Here is a tiny trained network, its code and every weight. The questions are about switching its units off for an input and a class, where a switched-off unit gives its printed mean instead of its output.

import numpy as np


def w(rows, s, z=0):
    codes = np.array(rows[::2]) - 128.0
    scale = np.full(codes.shape[1], s)
    scale[-1] = z or s
    return codes * scale


def norm(h):
    return h / np.sqrt((h * h).mean(-1, keepdims=True) + 1e-5)


def f(y):
    return y / 2 * (1 + np.tanh(0.7978845608 * (y + 0.044715 * y**3)))


def log_softmax(a):
    a = a - a.max(-1, keepdims=True)
    return a - np.log(np.exp(a).sum(-1, keepdims=True))


def net(x, mask):
    res = np.array(x, float).reshape(1, 2) / 4 @ E
    u = 0
    for l in range(3):
        y = f(norm(res) @ A[l][:, :-1].T + A[l][:, -1])
        res = res + np.where(mask[u : u + 5], y, B[l][:, -1]) @ B[l][:, :-1]
        u += 5
    return log_softmax(norm(res)[-1] @ U[:, :-1].T + U[:, -1])


A, B = {}, {}
E = w([
[189,215,128,105,247,138,131,255],'x0',
[46,136,108,105,98,111,79,186],'x1',
],0.0092)
A[0] = w([
[116,128,118,162,136,173,157,183,77],'0.n1',
[105,152,125,88,118,93,148,142,78],'0.n2',
[87,141,150,154,96,150,126,167,1],'0.n3',
[112,121,149,114,132,140,102,172,149],'0.n4',
[206,106,169,108,169,150,254,89,163],'0.n5',
],0.0088,0.002)
B[0] = w([
[86,90,138,152,254,225,39,149,148],'0.n1',
[145,68,147,127,105,194,103,159,133],'0.n2',
[129,93,133,92,154,99,70,100,131],'0.n3',
[116,119,169,96,129,122,115,150,156],'0.n4',
[185,120,162,91,90,99,164,81,254],'0.n5',
],0.0095,0.0072)
A[1] = w([
[55,125,25,122,53,152,123,1,171],'1.n1',
[141,126,91,196,120,145,97,161,12],'1.n2',
[203,111,133,111,172,156,115,151,249],'1.n3',
[163,11,142,162,154,148,183,86,100],'1.n4',
[227,218,114,184,164,82,191,120,194],'1.n5',
],0.0078,0.0013)
B[1] = w([
[252,153,234,151,163,66,125,140,254],'1.n1',
[165,98,37,7,236,211,130,173,118],'1.n2',
[241,129,221,123,34,106,174,2,195],'1.n3',
[117,178,172,64,188,137,51,180,179],'1.n4',
[56,83,103,198,75,20,90,99,211],'1.n5',
],0.0085,0.0083)
A[2] = w([
[57,60,55,106,100,99,106,137,87],'2.n1',
[157,177,93,98,138,148,80,24,78],'2.n2',
[1,56,83,25,50,150,50,94,84],'2.n3',
[191,169,148,239,94,55,137,80,204],'2.n4',
[128,171,150,45,224,213,114,86,8],'2.n5',
],0.0072,0.0016)
B[2] = w([
[103,89,55,142,112,239,81,166,124],'2.n1',
[154,74,149,102,107,133,11,192,136],'2.n2',
[123,110,52,77,108,151,135,99,135],'2.n3',
[93,212,93,122,104,147,127,33,252],'2.n4',
[139,162,194,150,206,95,169,232,142],'2.n5',
],0.011,0.013)
U = w([
[58,114,52,228,163,134,177,85,24],'0',
[163,166,217,114,217,122,138,241,145],'1',
[178,209,212,122,87,63,136,5,190],'2',
[125,77,123,175,106,115,221,156,2],'3',
[66,71,38,48,118,179,101,163,111],'4',
],0.011,0.0043)

Each question gives the input, the list of numbers given to net, and the class t.
The units are the neurons (one row each of A and B). Each row of codes is followed by its name. A weight is (code - 128) times the scale printed after its matrix; where a second scale follows, it is the last column's (A, B and U).
mask holds one flag per neuron, layer by layer. A switched-off neuron (its flag False) gives its mean, the last column of its row in B, instead of its output. The means were averaged over made-up inputs and are rounded, as every weight is.
A unit's drop is (log p(t) with every unit on - log p(t) with that unit switched off) / (log p(t) with every unit on - log p(t) with every unit switched off).
most important unit: the unit with the biggest drop
top k neurons: the k neurons with the biggest drops, biggest first
top k neurons in layer l: the k neurons of layer l with the biggest drops, biggest first
drop when u is switched off: that unit's drop, to one decimal
input [5,7], class 1: most important unit => 1.n5
input [7,2], class 1: top 2 neurons => [0.n5, 0.n1]
input [3,1], class 1: top 2 neurons => [0.n5, 0.n1]
input [3,7], class 4: top 2 neurons in layer 1 => [1.n1, 1.n4]
input [4,8], class 1: top 4 neurons => [1.n5, 2.n4, 2.n5, 0.n1]
input [2,4], class 1: top 2 neurons => [1.n5, 2.n5]
input [5,1], class 1: top 4 neurons => [0.n1, 0.n5, 1.n1, 1.n5]
input [-2,7], class 4: top 4 neurons => [1.n3, 0.n5, 0.n2, 0.n4]
input [2,5], class 4: top 3 neurons => [1.n1, 2.n3, 1.n4]
input [7,1], class 1: top 4 neurons => [0.n1, 0.n5, 2.n4, 1.n1]
input [6,1], class 1: top 4 neurons => [0.n1, 0.n5, 1.n1, 2.n4]
input [2,2], class 1: top 2 neurons => [0.n5, 1.n5]
input [5,2], class 1: drop when 0.n5 is switched off => 1.1
input [2,8], class 4: drop when 1.n1 is switched off => 0.6
